Questions about the grid below.
1) Which number is the 1st entry in reading order?
2) Which number is the last entry in the row that holds the largest entry?
3) Which number is the entry just right of the smallest entry?
4) Which number is the 3rd largest entry?
5) Which number is the last entry, reading row by row?
6) Which number is the top entry of the column that holds the largest entry?
7) Which number is the first entry of the smallest entry's row?
8) Which number is the smallest entry in the last row?
[[ -1  -1  14   7  -8 -24  31   5   4  11  24]
 [-24 -24   7  10 -18  -3   1  20   1  12   8]
 [ 27  33  -3   7 -28 -43  31  -1  48 -15 -35]
 [ -6 -10   3   2   9  13 -10   2 -14   1  14]
 [ -1 -15  13   9 -24 -46 -22 -19  10 -34 -20]
 [-18 -20  -2  16   2  17 -21  14  -7 -20 -12]
 [  8  27   9   7   8  12  16   7   3 -20   4]
 [ 17  -1  36  -4   3   9  43  -2  31  -4  -1]
 [-23  -3 -51   8  -2 -17 -62   1 -43   8   2]
 [  6  21   7   7   5   9  14   5   4 -16   3]
 [-20  11  -1  -3  14  19  34  28   1  31  18]
 [  1  11   0   0  16  -1   4  10  -1  -2   8]
 [ 20 -15  45   8   2  -8  33 -15  27   4   6]
 [-22  -5  13   0 -16  -8 -19 -30 -31  -5  14]
 [-13 -25 -15  21 -33 -21  17 -23  53  10 -19]
 [  1  -1   0   7   8   4  -4   0  -3 -15  -4]]
1) -1
2) -19
3) 1
4) 45
5) -4
6) 4
7) -23
8) -15

Questions about the array below. Indices start at 1.
1) Read off the entry just right of -55.
2) Read off the entry in the bottom-right corner.
3) Read off the entry just right of the largest entry.
4) Read off the entry in row 1 and column 1.
[[ 45 -16  44   3]
 [ 19 -55  30  -4]]
1) 30
2) -4
3) -16
4) 45

array([[ 48, -34, -24, -10,  22,  26,  23, -31],
       [-29,  33, -12, -54, -12,  11, -53,  42],
       [ 54, -45, -49,  23, -44, -32,  24,  30],
       [ 15, -47, -36, -39,  22, -36,  11, -21],
       [ 19,  -3, -12,  19, -43,  36, -17,  -7],
       [-36,  27,  24, -36,  27,  41,  51,  44]])
Rows and columns are numbered from 1.
Read off the entry in row 1 and column 2.
A: -34
The entry just left of the smallest entry is -12
Read off the entry directly below the smallest entry.
A: 23
The bottom-left entry -> -36
Read off the entry directly above the largest entry.
A: -29
The entry in row 1 and column 3 -> -24
The bottom-right entry -> 44
The top entry of the column that holds the largest entry is 48
Read off the entry just left of 26.
A: 22
Read off the entry directly above -43.
A: 22
Read off the entry at row 3, column 1.
A: 54
Read off the entry just right of the smallest entry.
A: -12
The bottom entry of the column that holds the smallest entry -> -36
The entry just right of 41: 51
The entry in row 3 and column 2 is -45
Read off the entry directly below the largest entry.
A: 15
The top-right entry -> -31
Read off the smallest entry.
A: -54
Read off the entry just left of 42.
A: -53

A =
[[ 29   5 -18  18  36  49 -34  30  12 -11 -45  34 -11  21]
 [ 20  55  -5  58 -53 -47 -21 -43 -53 -56 -14  14  -9 -32]
 [  9  22 -43  13 -20 -20   5  -5  46   5 -24  43 -58 -17]
 [ 58  60  -4  15  26 -41 -42 -31 -57 -11 -40 -28  22 -24]
 [-43 -11 -31   8  56 -58 -56  53 -10  10  15  59  32 -22]
 [-16  47  56 -14 -56 -44   6  26  53 -12  27 -46   8 -17]
 [-19  -7  41 -28  19  -1  34 -12  17 -19  -8 -47 -50 -45]
 [ 11  14 -36 -39  23  -3 -41  40 -46  34  46  -8 -54   2]]
Rows and columns are numbered from 1.
The entry in row 1 and column 1 -> 29
Which number is the entry directly above 43?
A: 14
Which number is the entry in row 1 and column 2?
A: 5
The entry directly below the largest entry -> -11
Which number is the largest entry?
A: 60
The entry in the top-right corner: 21
Which number is the entry in the bottom-left corner?
A: 11
Which number is the entry directly above 59?
A: -28
Which number is the entry just right of 55?
A: -5
The entry just left of the largest entry: 58
The entry directly above 60 is 22
Which number is the entry at row 3, column 3?
A: -43
The entry directly above 13 -> 58
The entry at row 1, column 3 -> -18
Which number is the entry in row 2 and column 2?
A: 55
Which number is the bottom entry of the column that holds the largest entry?
A: 14
Which number is the entry at row 2, column 1?
A: 20
Which number is the entry just left of 2?
A: -54
Which number is the entry just left of 19?
A: -28
The entry in the bottom-right corner: 2
Which number is the entry just right of the largest entry?
A: -4
The entry just right of 36 -> 49

m = ((767, 929, 524, 584, 716, 684, 661, 220, 597, 762), (807, 864, 571, 589, 772, 727, 558, 247, 607, 724), (755, 858, 455, 469, 652, 621, 634, 279, 658, 790), (674, 873, 491, 510, 765, 687, 638, 209, 713, 703))
The entry just right of 638: 209
The entry just right of 247: 607
The entry just right of 755 -> 858
The entry just left of 597: 220
The entry just right of 571?
A: 589
The entry just left of 209 -> 638
The entry just right of the smallest entry?
A: 713
The entry just right of 558 is 247
The entry just right of 674?
A: 873
The entry just left of 621?
A: 652
The entry just left of 684?
A: 716

grid = [5382 5428 3244 1695 9558]
The third largest entry -> 5382
The entry just right of 5428 -> 3244
The second entry -> 5428

Read these off the table that follows. Rows and columns are numbered from 1.
1) The entry in the top-left corner?
2) The entry directly above the largest entry?
3) The entry in the top-right corner?
4) The entry in the bottom-right corner?
5) The entry just right of 31?
6) The entry just left of the largest entry?
7) The entry directly below 58?
8) The entry at row 1, column 2?
32  43   4  64  42
55  56  78  25  32
53  56   4  36  60
50  35   6  18  57
31  59   5  56  57
38  34   7  21  66
46  59  76  64  32
28  66  75  55  51
23  58  62  47  72
69  16  60  49  34
26  53  56  12  54
59  16  57  68  52
61  24  76  24  46
69  24  61  44  21
1) 32
2) 4
3) 42
4) 21
5) 59
6) 56
7) 16
8) 43

3,3,3,6,3,3,5,5,6,6
3,3,3,5,3,3,6,5,6,6
5,6,6,1,6,5,2,5,2,1
3,3,3,7,3,3,6,5,6,7
6,5,5,4,6,6,4,2,4,4
4,4,4,2,4,3,3,6,2,2
2,3,3,5,3,3,4,7,5,5
4,3,3,3,3,3,4,7,4,4
Counting starts at 1.
The top-right entry -> 6
Which number is the entry in row 1 and column 2?
Answer: 3
Which number is the bottom-left entry?
Answer: 4
Which number is the entry in row 1 and column 1?
Answer: 3
Which number is the entry at row 2, column 2?
Answer: 3
Which number is the entry in the bottom-right corner?
Answer: 4
Which number is the entry in row 2 and column 1?
Answer: 3
The entry at row 2, column 3: 3
Which number is the entry at row 3, column 1?
Answer: 5
Which number is the entry at row 1, column 3?
Answer: 3

W = [ 18 -50   1  66 -47  52  15 -50 -54]
The maximum -> 66
What is the entry just right of 18?
A: -50
The entry just left of the smallest entry -> -50
